Below are the code and all the weights of a small trained network. Each question names an input and a class and asks about switching units off, where a switched-off unit gives its printed mean instead of its output.

import numpy as np


def w(rows, s, z=0):
    codes = np.array(rows[::2]) - 128.0
    scale = np.full(codes.shape[1], s)
    scale[-1] = z or s
    return codes * scale


def f(y):
    return y / 2 * (1 + np.tanh(0.7978845608 * (y + 0.044715 * y**3)))


def log_softmax(a):
    a = a - a.max(-1, keepdims=True)
    return a - np.log(np.exp(a).sum(-1, keepdims=True))


def net(x, mask):
    res = np.array(x, float).reshape(1, 4) / 4 @ E
    y = f(res @ A[0][:, :-1].T + A[0][:, -1])
    res = res + np.where(mask, y, B[0][:, -1]) @ B[0][:, :-1]
    return log_softmax(res[-1] @ U[:, :-1].T + U[:, -1])


A, B = {}, {}
E = w([
[154,136,143,146,131],'x0',
[78,249,152,181,82],'x1',
[214,141,153,204,133],'x2',
[142,82,138,193,137],'x3',
],0.012)
A[0] = w([
[213,86,155,51,145,35],'n0',
[64,92,156,110,106,92],'n1',
[95,245,108,168,32,3],'n2',
[210,127,103,72,203,27],'n3',
[134,45,197,226,112,246],'n4',
[212,211,97,1,166,54],'n5',
[204,89,131,159,150,65],'n6',
],0.0074,0.0027)
B[0] = w([
[119,90,202,104,101,199],'n0',
[131,65,142,80,245,155],'n1',
[124,27,145,180,64,250],'n2',
[2,79,193,171,109,179],'n3',
[221,191,81,72,136,255],'n4',
[101,149,25,155,67,183],'n5',
[60,150,68,65,93,195],'n6',
],0.0067,0.0058)
U = w([
[93,225,5,172,176,251],'0',
[63,80,113,229,119,2],'1',
[83,255,108,140,250,182],'2',
],0.0058,0.0029)

Each question gives the input, the list of numbers given to net, and the class t.
The units are the neurons (one row each of A and B). Each row of codes is followed by its name. A weight is (code - 128) times the scale printed after its matrix; where a second scale follows, it is the last column's (A, B and U).
mask holds one flag per neuron, in row order. A switched-off neuron (its flag False) gives its mean, the last column of its row in B, instead of its output. The means were averaged over made-up inputs and are rounded, as every weight is.
A unit's drop is (log p(t) with every unit on - log p(t) with that unit switched off) / (log p(t) with every unit on - log p(t) with every unit switched off).
The circuit of an input: a set's keep is (log p(t) with only the set's units on - log p(t) with every unit switched off) / (log p(t) with every unit on - log p(t) with every unit switched off). Starting from all 7 units, units are removed one at a time, each time the one whose removal leaves the highest keep (on an exact tie, the one counted first), for as long as the keep stays at least 0.8.
units of the circuit, in order: the units of the circuit, biggest drop first
top k neurons: the k neurons with the biggest drops, biggest first
drop of u: that unit's drop, to one decimal
input [1,4,-1,-2], class 1: top 3 neurons -> (n2; n4; n6)
input [-4,8,0,-7], class 1: top 2 neurons -> (n2; n4)
input [7,-8,-3,-6], class 1: units of the circuit, in order -> (n3; n0)
input [-3,-7,7,7], class 0: top neuron -> (n4)
input [6,8,-7,2], class 1: top 2 neurons -> (n2; n4)
input [-4,4,-3,-3], class 1: top 3 neurons -> (n2; n4; n6)
input [-4,6,-2,-5], class 1: top 2 neurons -> (n2; n4)
input [6,8,-8,-7], class 1: top 2 neurons -> (n2; n4)
input [6,-5,3,6], class 0: drop of n2 -> 0.2
input [-4,8,7,-3], class 1: drop of n2 -> 0.9
input [-5,8,-8,7], class 1: drop of n2 -> 0.8
